Below are the code and all the weights of a small trained network. Each question names an input and a class and asks about switching units off, where a switched-off unit gives its printed mean instead of its output.

import numpy as np


def w(rows, s, z=0):
    codes = np.array(rows[::2]) - 128.0
    scale = np.full(codes.shape[1], s)
    scale[-1] = z or s
    return codes * scale


def f(y):
    return y / 2 * (1 + np.tanh(0.7978845608 * (y + 0.044715 * y**3)))


def log_softmax(a):
    a = a - a.max(-1, keepdims=True)
    return a - np.log(np.exp(a).sum(-1, keepdims=True))


def net(x, mask):
    res = np.array(x, float).reshape(1, 5) / 4 @ E
    y = f(res @ A[0][:, :-1].T + A[0][:, -1])
    res = res + np.where(mask, y, B[0][:, -1]) @ B[0][:, :-1]
    return log_softmax(res[-1] @ U[:, :-1].T + U[:, -1])


A, B = {}, {}
E = w([
[95,76,243],'x0',
[173,185,178],'x1',
[1,149,224],'x2',
[140,215,122],'x3',
[7,86,146],'x4',
],0.0085)
A[0] = w([
[146,149,180,40],'neuron 0',
[77,94,146,105],'neuron 1',
[67,73,109,77],'neuron 2',
[66,191,151,62],'neuron 3',
[238,82,124,223],'neuron 4',
[103,64,104,110],'neuron 5',
[73,223,42,49],'neuron 6',
[33,26,125,164],'neuron 7',
[215,57,72,42],'neuron 8',
[96,4,120,61],'neuron 9',
[124,151,169,102],'neuron 10',
[144,57,71,74],'neuron 11',
[111,96,117,115],'neuron 12',
[170,105,162,121],'neuron 13',
[118,212,131,253],'neuron 14',
[170,82,63,9],'neuron 15',
[7,163,73,165],'neuron 16',
[145,206,162,211],'neuron 17',
[149,173,187,146],'neuron 18',
[77,74,68,168],'neuron 19',
[95,182,177,21],'neuron 20',
],0.012,0.004)
B[0] = w([
[92,109,130,136],'neuron 0',
[130,88,144,183],'neuron 1',
[115,97,162,181],'neuron 2',
[95,89,103,174],'neuron 3',
[177,220,64,204],'neuron 4',
[184,114,237,163],'neuron 5',
[25,114,17,176],'neuron 6',
[194,130,124,253],'neuron 7',
[104,199,189,190],'neuron 8',
[172,162,201,197],'neuron 9',
[135,142,162,145],'neuron 10',
[69,199,253,164],'neuron 11',
[145,82,178,143],'neuron 12',
[103,147,43,139],'neuron 13',
[136,66,78,178],'neuron 14',
[104,202,172,165],'neuron 15',
[165,105,98,216],'neuron 16',
[140,31,118,171],'neuron 17',
[75,77,77,157],'neuron 18',
[146,136,160,186],'neuron 19',
[77,128,173,160],'neuron 20',
],0.0072,0.013)
U = w([
[52,107,29,87],'0',
[152,109,156,244],'1',
[220,132,103,130],'2',
[195,91,97,161],'3',
[80,221,176,62],'4',
[47,83,166,79],'5',
[247,76,215,75],'6',
],0.011)

Each question gives the input, the list of numbers given to net, and the class t.
The units are the neurons (one row each of A and B). Each row of codes is followed by its name. A weight is (code - 128) times the scale printed after its matrix; where a second scale follows, it is the last column's (A, B and U).
mask holds one flag per neuron, in row order. A switched-off neuron (its flag False) gives its mean, the last column of its row in B, instead of its output. The means were averaged over made-up inputs and are rounded, as every weight is.
A unit's drop is (log p(t) with every unit on - log p(t) with that unit switched off) / (log p(t) with every unit on - log p(t) with every unit switched off).
The circuit of an input: a set's keep is (log p(t) with only the set's units on - log p(t) with every unit switched off) / (log p(t) with every unit on - log p(t) with every unit switched off). Starting from the 12 units with the biggest drops (on a tie, the unit counted first), units are removed one at a time, each time the one whose removal leaves the highest keep (on an exact tie, the one counted first), for as long as the keep stays at least 0.8.
units of the circuit, in order: the units of the circuit, biggest drop first
unit that matters most: the unit with the biggest drop
k most important neurons: the k neurons with the biggest drops, biggest first
drop of u: that unit's drop, to one decimal
input [0,-4,-6,-8,2], class 6: unit that matters most -> neuron 5
input [6,-1,2,4,7], class 6: units of the circuit, in order -> (neuron 7; neuron 6)
input [3,8,-1,0,-3], class 2: units of the circuit, in order -> (neuron 4; neuron 13)
input [-3,-5,-7,-3,4], class 4: units of the circuit, in order -> (neuron 11; neuron 8)
input [7,-1,-1,5,-3], class 3: units of the circuit, in order -> (neuron 11; neuron 8; neuron 9)
input [5,-1,0,6,-1], class 5: units of the circuit, in order -> (neuron 7; neuron 4)
input [2,2,1,7,2], class 5: units of the circuit, in order -> (neuron 4; neuron 7)
input [0,0,-7,-1,-8], class 4: units of the circuit, in order -> (neuron 8; neuron 15; neuron 11)
input [2,-5,-4,3,-6], class 4: 2 most important neurons -> (neuron 8; neuron 7)
input [2,-4,-7,3,7], class 6: 2 most important neurons -> (neuron 6; neuron 5)
input [6,-8,4,5,2], class 6: 2 most important neurons -> (neuron 7; neuron 6)
input [-3,-4,7,5,8], class 0: 2 most important neurons -> (neuron 6; neuron 16)
input [6,1,-4,1,1], class 2: drop of neuron 13 -> 0.1
input [-8,-4,5,-2,-4], class 0: unit that matters most -> neuron 6
input [-5,-7,-2,-8,8], class 6: drop of neuron 19 -> 0.0
input [-6,-1,-5,7,2], class 0: drop of neuron 6 -> 0.4
